Below are the code and all the weights of a small trained network. Each question names an input and a class and asks about switching units off, where a switched-off unit gives its printed mean instead of its output.

import numpy as np


def w(rows, s, z=0):
    codes = np.array(rows[::2]) - 128.0
    scale = np.full(codes.shape[1], s)
    scale[-1] = z or s
    return codes * scale


def norm(h):
    return h / np.sqrt((h * h).mean(-1, keepdims=True) + 1e-5)


def f(y):
    return y / 2 * (1 + np.tanh(0.7978845608 * (y + 0.044715 * y**3)))


def log_softmax(a):
    a = a - a.max(-1, keepdims=True)
    return a - np.log(np.exp(a).sum(-1, keepdims=True))


def net(x, mask):
    res = np.array(x, float).reshape(1, 4) / 4 @ E
    u = 0
    for l in range(2):
        y = f(norm(res) @ A[l][:, :-1].T + A[l][:, -1])
        res = res + np.where(mask[u : u + 16], y, B[l][:, -1]) @ B[l][:, :-1]
        u += 16
    return log_softmax(norm(res)[-1] @ U[:, :-1].T + U[:, -1])


A, B = {}, {}
E = w([
[249,182,17,196,114,221,254,102],'x0',
[66,156,97,33,139,191,113,162],'x1',
[80,102,160,59,248,103,212,174],'x2',
[131,209,91,188,86,54,98,120],'x3',
],0.0053)
A[0] = w([
[168,134,136,194,71,102,89,127,127],'L0N0',
[88,104,169,129,99,59,2,135,15],'L0N1',
[128,158,97,168,94,170,136,88,154],'L0N2',
[97,162,110,134,115,34,100,134,107],'L0N3',
[171,169,138,127,105,124,124,136,69],'L0N4',
[90,114,157,131,87,116,81,97,7],'L0N5',
[116,134,125,138,138,220,134,108,239],'L0N6',
[155,87,159,126,109,129,63,154,134],'L0N7',
[91,109,156,68,182,181,117,143,136],'L0N8',
[149,135,71,170,79,179,130,101,170],'L0N9',
[165,145,86,143,87,145,108,115,170],'L0N10',
[141,110,162,131,154,131,135,112,38],'L0N11',
[143,87,123,150,129,164,197,131,22],'L0N12',
[57,99,162,75,166,80,111,109,72],'L0N13',
[92,180,78,96,89,192,109,152,146],'L0N14',
[121,138,112,130,135,106,149,165,31],'L0N15',
],0.0093,0.0015)
B[0] = w([
[72,124,113,116,98,188,105,117,184],'L0N0',
[141,176,99,145,202,8,161,93,254],'L0N1',
[122,166,130,76,102,151,128,164,166],'L0N2',
[103,153,175,122,131,102,144,90,182],'L0N3',
[111,149,117,109,113,139,127,145,134],'L0N4',
[130,137,123,114,184,97,142,130,171],'L0N5',
[173,100,96,147,119,100,173,137,162],'L0N6',
[130,151,171,131,114,123,172,98,168],'L0N7',
[100,97,118,118,70,191,133,92,199],'L0N8',
[125,159,116,105,115,161,130,174,185],'L0N9',
[125,133,132,89,126,180,97,159,165],'L0N10',
[121,107,162,137,127,111,95,148,129],'L0N11',
[143,144,186,126,135,61,128,142,156],'L0N12',
[173,142,128,142,95,202,76,153,218],'L0N13',
[152,89,136,133,66,129,55,127,168],'L0N14',
[105,148,146,101,135,137,139,115,128],'L0N15',
],0.015,0.0092)
A[1] = w([
[85,150,144,174,214,96,139,42,194],'L1N0',
[157,128,144,214,89,116,17,78,17],'L1N1',
[178,130,86,147,109,57,130,155,220],'L1N2',
[85,41,178,117,113,110,215,64,8],'L1N3',
[123,152,49,175,45,180,104,130,61],'L1N4',
[57,110,127,158,116,254,80,228,185],'L1N5',
[71,185,142,151,119,62,97,69,150],'L1N6',
[125,73,137,104,95,211,130,138,188],'L1N7',
[148,132,43,186,98,152,103,117,196],'L1N8',
[130,116,158,134,89,131,159,170,56],'L1N9',
[102,81,208,211,183,122,85,162,73],'L1N10',
[171,173,99,139,131,157,53,177,71],'L1N11',
[65,64,63,68,165,121,196,78,27],'L1N12',
[115,103,162,175,125,130,161,87,191],'L1N13',
[140,90,143,169,143,108,58,156,47],'L1N14',
[76,182,164,77,157,121,144,81,231],'L1N15',
],0.0096,0.0012)
B[1] = w([
[92,183,78,109,138,136,1,151,241],'L1N0',
[106,79,226,124,155,19,201,137,159],'L1N1',
[133,137,176,185,151,249,129,122,165],'L1N2',
[110,54,136,103,74,86,98,83,148],'L1N3',
[34,105,139,132,107,200,152,18,205],'L1N4',
[114,166,43,96,78,210,144,101,254],'L1N5',
[48,113,152,142,226,115,80,153,230],'L1N6',
[88,214,77,151,115,133,96,121,221],'L1N7',
[136,148,128,21,84,120,114,126,151],'L1N8',
[88,150,161,150,166,156,186,66,142],'L1N9',
[126,82,92,100,69,91,156,47,138],'L1N10',
[113,43,119,184,143,114,108,45,169],'L1N11',
[136,72,215,125,71,78,63,92,135],'L1N12',
[71,130,195,44,106,109,96,158,141],'L1N13',
[159,96,154,79,96,103,120,152,123],'L1N14',
[200,175,97,185,161,183,137,72,199],'L1N15',
],0.0096,0.0092)
U = w([
[104,126,60,62,13,226,131,100,181],'0',
[230,161,164,144,178,133,248,214,111],'1',
[146,19,206,73,86,30,150,107,146],'2',
[106,203,147,135,255,39,54,128,165],'3',
[177,74,82,121,126,71,124,238,2],'4',
],0.0094,0.0045)

Each question gives the input, the list of numbers given to net, and the class t.
The units are the neurons (one row each of A and B). Each row of codes is followed by its name. A weight is (code - 128) times the scale printed after its matrix; where a second scale follows, it is the last column's (A, B and U).
mask holds one flag per neuron, layer by layer. A switched-off neuron (its flag False) gives its mean, the last column of its row in B, instead of its output. The means were averaged over made-up inputs and are rounded, as every weight is.
A unit's drop is (log p(t) with every unit on - log p(t) with that unit switched off) / (log p(t) with every unit on - log p(t) with every unit switched off).
unit that matters most: the unit with the biggest drop
top k neurons: the k neurons with the biggest drops, biggest first
k most important neurons of layer l: the k neurons of layer l with the biggest drops, biggest first
drop of u: that unit's drop, to one decimal
input [5,3,3,0], class 1: 2 most important neurons of layer 0 => (L0N12, L0N13)
input [6,1,5,-5], class 2: top 3 neurons => (L0N13, L1N3, L0N1)
input [-3,7,0,1], class 2: unit that matters most => L1N1
input [8,-3,2,-1], class 1: top 3 neurons => (L0N12, L0N8, L0N13)
input [5,-6,6,-2], class 1: top 2 neurons => (L0N8, L0N1)
input [0,-6,8,-7], class 0: top 2 neurons => (L0N1, L0N8)
input [-8,6,4,-5], class 0: top 2 neurons => (L0N13, L0N8)
input [3,1,8,-1], class 2: top 2 neurons => (L0N13, L0N9)
input [6,-3,8,0], class 1: 3 most important neurons of layer 0 => (L0N8, L0N1, L0N3)
input [-3,-5,5,-5], class 0: top 2 neurons => (L0N1, L0N13)
input [-3,-6,7,2], class 2: 4 most important neurons of layer 1 => (L1N10, L1N1, L1N7, L1N14)
input [-1,2,-4,-1], class 3: 3 most important neurons of layer 0 => (L0N1, L0N13, L0N8)
input [-1,-8,6,0], class 2: drop of L0N1 => 0.9
input [5,-1,0,-6], class 1: drop of L1N12 => 0.0
input [0,-4,1,-4], class 2: drop of L0N1 => 0.4
input [8,-1,5,4], class 1: drop of L0N8 => 0.5
